In the rows, zero is written as 128.
Each row of numbers stands for one node and depends on some of the facts below. Use the named rows to name the rest.

There are 2 kinds of fact about the nodes: χ, Θ.
χ: points at; Θ: refers to
q_104 χ q_999; q_121 χ q_894; q_132 χ q_884
q_136 χ q_585; q_144 χ q_121; q_184 χ q_480
q_184 χ q_136; q_189 χ q_480; q_189 χ q_790
q_203 χ q_874; q_203 χ q_437; q_213 χ q_884
q_213 χ q_230; q_224 χ q_669; q_224 χ q_130
q_230 χ q_174; q_231 χ q_595; q_241 χ q_937
q_241 χ q_291; q_241 χ q_928; q_25 χ q_508
q_259 χ q_189; q_263 χ q_5; q_263 χ q_463
q_276 χ q_426; q_276 χ q_437; q_287 χ q_928
q_30 χ q_58; q_301 χ q_104; q_310 χ q_8
q_310 χ q_928; q_310 χ q_136; q_317 χ q_874
q_325 χ q_796; q_348 χ q_585; q_355 χ q_5
q_355 χ q_108; q_355 χ q_463; q_355 χ q_790
q_392 χ q_663; q_392 χ q_790; q_396 χ q_259
q_403 χ q_310; q_409 χ q_104; q_415 χ q_595
q_437 χ q_894; q_447 χ q_880; q_463 χ q_928
q_463 χ q_999; q_468 χ q_144; q_468 χ q_66
q_476 χ q_669; q_482 χ q_184; q_5 χ q_325
q_557 χ q_409; q_557 χ q_847; q_575 χ q_494
q_575 χ q_6; q_575 χ q_291; q_597 χ q_865
q_597 χ q_291; q_641 χ q_754; q_65 χ q_655
q_66 χ q_585; q_663 χ q_8; q_669 χ q_301
q_669 χ q_874; q_669 χ q_83; q_674 χ q_98
q_684 χ q_871; q_684 χ q_396; q_790 χ q_796
q_796 χ q_585; q_8 χ q_796; q_8 χ q_83
q_808 χ q_203; q_83 χ q_928; q_83 χ q_437
q_851 χ q_276; q_871 χ q_674; q_871 χ q_928
q_874 χ q_104; q_879 χ q_304; q_880 χ q_468
q_880 χ q_83; q_928 χ q_796; q_928 χ q_66
q_966 χ q_259; q_98 χ q_136; q_999 χ q_585
q_108 Θ q_145; q_110 Θ q_403; q_112 Θ q_788
q_121 Θ q_908; q_130 Θ q_978; q_150 Θ q_136
q_164 Θ q_476; q_184 Θ q_437; q_189 Θ q_241
q_194 Θ q_449; q_2 Θ q_174; q_212 Θ q_785
q_213 Θ q_25; q_227 Θ q_604; q_230 Θ q_667
q_245 Θ q_708; q_259 Θ q_880; q_278 Θ q_482
q_287 Θ q_231; q_291 Θ q_808; q_30 Θ q_641
q_301 Θ q_304; q_304 Θ q_136; q_306 Θ q_104
q_310 Θ q_785; q_317 Θ q_642; q_337 Θ q_585
q_342 Θ q_278; q_355 Θ q_91; q_392 Θ q_231
q_407 Θ q_325; q_409 Θ q_12; q_41 Θ q_188
q_415 Θ q_785; q_433 Θ q_19; q_446 Θ q_447
q_447 Θ q_641; q_456 Θ q_437; q_463 Θ q_785
q_476 Θ q_507; q_480 Θ q_150; q_482 Θ q_25
q_5 Θ q_437; q_557 Θ q_437; q_575 Θ q_871
q_58 Θ q_788; q_583 Θ q_872; q_591 Θ q_641
q_597 Θ q_136; q_6 Θ q_894; q_642 Θ q_174
q_65 Θ q_788; q_66 Θ q_396; q_667 Θ q_831
q_669 Θ q_375; q_684 Θ q_325; q_730 Θ q_808
q_745 Θ q_231; q_747 Θ q_507; q_752 Θ q_6
q_754 Θ q_894; q_8 Θ q_476; q_802 Θ q_65
q_808 Θ q_12; q_847 Θ q_241; q_851 Θ q_449
q_871 Θ q_978; q_874 Θ q_437; q_876 Θ q_144
q_879 Θ q_449; q_884 Θ q_12; q_887 Θ q_328
q_91 Θ q_291; q_928 Θ q_667; q_93 Θ q_108
q_966 Θ q_831; q_98 Θ q_437; q_981 Θ q_777
q_999 Θ q_788

Known rows:
q_304: [ 53  47 170  64 189 205 150 171 148 108  82 140  40  80  11 209 134 123
 126  98 134 128  92 178 165 152 167  26 118 204  86  32  71 223 131 119
 147 102 129 124 100 125  99 105]
q_684: [115 127 141 129 126 114 117 117 130 144 111 139 127 138 135 121 139 139
 120 117 135 134 133 154 155 101 155  99 116 130 128 123 117 125 140 132
 115 143 131 123 112 114 137 145]
q_908: [136 133 138 142 104 113 116 123 127 110 154 105 121 143 105 126 126 119
  80 160 138 123 116 145 116 133 144 119 120 147 140 120 107 113 133 120
 144 143 133 124 133 118 138 133]
q_121: [117 127 143 131 130 128 111 118 131 143 110 137 120 136 126 120 133 136
 112 128 138 125 125 157 150 103 153  97 117 126 126 124 118 120 138 125
 119 143 132 118 128 118 131 146]
q_966: [106 129 135 140 119 105 106 120 133 153 109 151 142 142 130 121 139 138
 129 118 122 130 130 159 156  96 151 100 114 119 132 120 113 122 139 143
 116 144 133 133 112 117 144 147]
q_831: [121 136 127 160  96 101 101 124 131 123 146 124 141 149  99 126 124 121
  96 160 119 117 115 152 118 125 142 117 115 133 146 115 100 111 131 136
 145 143 135 135 132 121 145 137]
q_447: [160 129 143 127 135 149 131  64  76 187 135  83  32 212 151 129 160 114
  95  56 162 133 176 125 174  51 137  69 122 170  60 149  32  98 212  32
  98 233 112  74  91  76  94 212]
q_796: [133 133 140 137 105 116 118 126 126 113 152 106 124 145 107 124 129 125
  79 153 140 122 116 147 120 131 141 119 123 149 139 121 112 113 139 123
 139 143 132 123 130 117 140 136]
q_585: [134 134 139 142 108 126 110 127 127 114 151 105 120 144  99 123 121 123
  73 164 136 113 109 148 112 132 141 117 123 145 139 121 111 107 137 118
 142 142 132 117 144 121 137 138]
q_745: [110 128 136 143 130 120 101 113 134 151 101 147 125 139 123 123 132 133
 125 129 127 124 125 159 152  99 156  90 112 114 129 120 110 121 131 127
 124 146 132 124 128 121 133 146]
q_291: [122 121 185  91 223 123 131 122  98 135  66 146  97 136 183 124 106 163
  84 144 154  95 114 171 134 112 171 103 153 105 142 177 119  84  55 114
  85 111 117 111 144  96  91 131]
q_808: [131 116 210  53 251  82 171 131  70 113  71 134  98 141 235 126 112 178
  72 132 171 107 128 165 133 126 177 129 177 120 160 205 117  81  19 122
  62  88 107 124 113  70  87 113]
q_263: [134 132 140 134 100 104 125 128 124 112 156 105 129 146 116 124 134 126
  83 144 140 130 123 144 124 130 141 125 125 155 140 121 111 117 143 129
 134 141 131 128 117 112 145 136]
q_754: [ 87 147 139  98 136 104  91  68 167 178 127 113  95 120 108  94 121 102
 141 137 114 131 116 112 157 104 201 105  88  87 110 129 111  48  97 125
 155 164 186  90 132 110 131 103]
q_227: [118 127 141 134 133 126 109 113 133 142 108 137 116 137 124 122 132 132
 116 131 140 126 125 154 149 106 158  93 115 123 127 124 115 121 134 120
 123 145 132 119 129 120 129 142]
q_747: [108 129 133 149 126 116  97 115 137 151 102 152 133 140 120 122 130 133
 127 132 124 122 124 160 151  99 156  92 111 110 131 119 110 119 131 133
 124 145 133 128 129 124 135 145]
q_655: [186 157 146 172 145  95  92 130  82  55 175 114 145 103 126 192  98 138
 130 190 132 105 135 171 119 132 180  94  88 125 121 141  96 114 176  62
 148 155 156 115 132 175 138 101]
q_316: [135 133 137 141 107 115 116 122 127 112 151 105 120 144 107 125 127 121
  82 158 140 124 118 145 118 131 145 117 120 147 139 120 108 115 134 119
 144 141 133 124 133 117 137 133]
q_355: [116 125 148 121 139 114 120 119 126 146 105 141 124 138 145 120 138 143
 119 115 138 131 134 156 157 100 157  99 121 127 128 129 117 123 131 131
 109 139 129 122 113 111 132 143]
q_503: [136 132 137 142 107 115 115 123 127 111 153 106 120 143 106 126 128 121
  83 158 140 123 117 145 118 131 146 116 120 146 139 120 108 115 134 119
 142 142 134 124 132 119 137 134]

Rows to name:
No name comes twice in this set of rows, the named rows included.
[ 69  43 200  49 170 168 151 157 161 135 128 153  90  56  39 174 109 153
  90 126 132 153 115 169 213 128 160  44  97 173  91  69  96 195 159 106
 149 133 165  92 107  90 108  91]  q_150
[ 88 133 125 159 112  93  88 119 139 170  95 175 163 148 125 122 137 141
 148 116  98 122 129 169 160  84 150  95 107 101 135 114 106 120 137 159
 117 146 133 143 110 121 149 153]  q_476
[115 128 143 136 135 139 102 115 134 148 103 141 117 136 119 121 127 136
 110 135 135 118 119 160 148 101 155  91 116 118 124 124 119 115 135 121
 121 145 132 113 139 124 127 148]  q_847
[130 129 141 133 139 138 113  96 118 158 109 123  87 157 131 125 138 126
 113 109 148 127 140 146 158  87 153  80 115 133 105 131  89 115 155  91
 116 172 127 103 122 109 116 164]  q_446
[129 134 136 149 105 122 104 125 129 120 146 114 127 147  97 125 119 124
  79 162 129 111 109 152 113 127 140 116 122 139 138 119 108 104 134 123
 141 145 134 120 142 122 138 141]  q_894
[126 122 177  93 191 111 137 125 103 128  91 132 105 137 175 123 119 155
  89 135 156 113 123 161 137 118 165 111 147 122 142 164 119  99  78 119
  93 115 119 118 127  97 107 129]  q_409
[ 94  65 188  69 130 148 152 163 148 104 175 116 103  80  36 166 109 142
  55 152 133 142 107 157 167 151 142  82 109 191 112  76  97 172 161 112
 161 133 159 101 112  91 125  92]  q_136
[106 127 139 140 129 120 101 116 133 155  99 152 131 140 126 121 133 139
 125 124 123 123 127 162 154  94 154  92 114 115 126 120 112 117 136 132
 117 147 131 121 125 119 134 151]  q_871
[103 105 160 110 147 151 114 128 141 146 108 144 108 113  98 134 122 143
 105 133 135 126 116 163 166 108 156  76 112 132 113 109 117 135 143 115
 127 141 141 104 133 114 121 134]  q_480
[114 127 138 140 132 122 105 113 134 146 103 143 121 139 123 123 132 133
 122 131 133 125 126 157 151 102 157  91 112 118 127 121 111 120 132 125
 124 146 132 121 128 122 130 145]  q_2
[ 98 130 132 146 119 101  99 117 134 161 101 160 147 145 129 122 139 140
 136 114 112 128 132 164 160  90 152  96 110 114 130 118 108 120 139 147
 115 149 133 133 110 117 143 153]  q_482

The same nodes again, as new rows of numbers:
Named rows:
q_802: [ 98 123 105 186 136 105 154 117 153 133 131 126 133 131 108 149 103 128
 179 139 123 168 148  85 125 156 112 101  94 121 152 133 138 142]
q_507: [133  97 138 196 124 128 115 117 106 169 132 152 154 123 143 101 121 143
 149 150 150 106  90 113 145 155 164 126 146 139 101 144 153 116]
q_788: [120 116 109 172 118 125 116 114 106 158 136 146 144 116 156 103 117 113
 157 172 155 116 120 109 151 164 155 117 140 147 127 140 143 138]
q_641: [148 134  99  77 117 112  89 107 127 127 134 163 111  84 142 113 185  64
 128 133 146 132 131 118 156 133 171 154 141 191 138 146 103 150]
q_6: [ 95  98  90 157 124 145 117 104 115 104 152 145 133 124 114 131 121 128
 126 117 160 145 141 118 138 115 147 101 129 163  90 142 132 112]
q_876: [ 81 124 122 175 158  89 132 136 152 129 105 114 141 125 114 152  91 106
 163 116 125 162 131  96 128 162 123 114 104 141 148 141 111 148]
q_337: [ 49 104  83 197 152 122 123 141 167  81 147 130  91 138 140 127  58 126
 141  68 154 150 178 158 124 110 120  76 119 187 117 129 115 146]
q_978: [130  92 106 104 119 152  83 106  80 128 138 158 146 115 133 140 140 125
  76 124 167 141 120 118 166 114 184 133 160 179  48 155 107  94]
q_530: [111 125 117 143 121 120 124 128 116 129 129 133 120 118 113 130 122 112
 138 137 142 137 147 115 140 142 146 132 136 143 127 133 121 137]
q_403: [137 116 132 123 114 117  95 121 119 157 139 167 145 104 179 116 118  99
 135 129 144 114 104 129 132 146 174 155 143 161 107 156 102 115]
q_999: [ 87 115  94 193 151 151 148 160 155 122 134 181 111 138 130 136 145 137
 208 147 135 162 143  90 110 167  98 121  98 154 172 130 121  80]
q_276: [129 123 121 152 135 113 118 119 144 124 157 131 125 128 158 119 137 112
 153 102 135 129 155 118 113 146 168 161 108 142 142 157 136 112]
q_591: [ 90 152  88  93 133 105 125 114 139  96 120 124 115  96  75 171 156  80
 130 111 128 179 175  82 151 138 129 130 105 147 152 124 102 155]
q_894: [121 101  98 149 132 152  91 112  98 115 142 138 129 138 143 104 128 127
 109 105 171 121 136 128 147 107 184 125 145 191  80 145 151 112]
q_189: [126  53 115 107 110  88 109  70 165  80 164 149 166  78  85 161 220 107
 170 119 105 198 131  69 119  84  87 101  95 137 144 136 117 109]
q_663: [114 116 121 136  96 114 124 111 141 141 171 162 124  91 153 140 124 113
 145 108 123 129 137 130 135 142 132 144 114 127 135 153 114 124]
q_449: [116  98 141 163 156 120  60 135 124 147 107 142 139 111 163 101 102 111
 153 114 144 100  89 137 140 140 158 117 154 175 105 138 112 150]
q_884: [ 92 143 116 149 126 110 164 123 148 115 126 123 110 130  92 146 111 117
 158 147 128 170 160  97 119 155 123 128  99 122 153 132 127 147]
q_287: [102 152  82 128 105 139 183 123 160 104 162 140 105 116 143 165  94 119
 134 112 117 186 143 107  97 130 160 145  80 136 122 136  92  91]
q_5: [ 62 123 138 139  89 124 183 123 161  81 182 139  80 114  98 127 133 128
 162 110 120 171 180 146 127 123 112 142  99 111 164 127 137 113]

Name these rows:
No name comes twice in this set of rows, the named rows included.
[ 83 154  93 149 136  97 121 130 206 104 141 133 110 115 148 135 118  94
 164  96 124 158 176 135 115 153 132 116 101 141 196 144 107 165]  q_317
[143 132 116 117 116 121 103 115 132 147 139 174 119  99 167 106 129  93
 157 137 148 120 132 128 146 145 165 151 134 168 142 152 122 138]  q_25
[125 162 106  81 117 130  85 119 103 137 108 147  99  91 122  94 146  62
 137 155 152 113 155 132 165 154 163 151 154 169 143 129 110 180]  q_375
[101 106 134 108  86 107 144 123 137 128 163 156 122  65 141 146 151 144
 163 114 128 152  99 158 167 127 126 164 104 124 150 124 132 132]  q_790
[122 125 126 143 118 140 119 127 113 110 169 131  81 141 167  62 129  97
 122  87 157  99 181 153 130 129 197 183 137 171 126 149 172 115]  q_437
[ 80 104 111 142 120 144 114 161 114 123 133 184 107  78 124 140 147 130
 166 127 147 148 126 129 164 155 128 162 113 160 142 120 123 103]  q_796
[166  59 174 127  94 118  99  80 111 118 162 149 124  84 116  31 219  78
 192 164 126 124 117 120 111 108 123 132 154 158 152 133 160 137]  q_396
[106 118 111 151 134 147 106 157 119 119 130 181 106 110 154 129 142 120
 162 140 156 150 147 114 135 153 123 152 129 163 138 132 123  92]  q_348
[123 111  99  75 105 115  79 129 139 131 129 163 136  52 171 150 152 122
 138 107 144 126  80 156 190 136 154 158 121 183 145 137  96 152]  q_325
[ 97 166 103 107 122  97 126 130 179 127 149 139 106  99 111 138 172  90
 160  98 107 142 190 122 119 153 134 156  88 102 204 141 119 161]  q_669
[ 72 110  81 184 153 165  53 157 107 107 129 183  81 129 168  79  63 123
 126 114 194  99 146 182 156 127 151  92 179 231  93 128 126 135]  q_585
[117  93 102 125 123 124 149 114 160  89 161 145 138 124 120 184 156 129
 110  77 140 186 140 101 123 105 143 129 105 145  94 153  92  67]  q_575
[161 133 141 151  84 186 138 114 141 164 167 201 118 120 126  47 209 134
 158 173 123 127 121 140  97 142 184 152 157  90 139 130 158 105]  q_104
[ 79 132 108 115 104 134 173 143 143 127 145 134 116  81 124 172 121 127
 176 103 101 173 101 105 113 143 139 180  81 108 134 112  93  97]  q_928

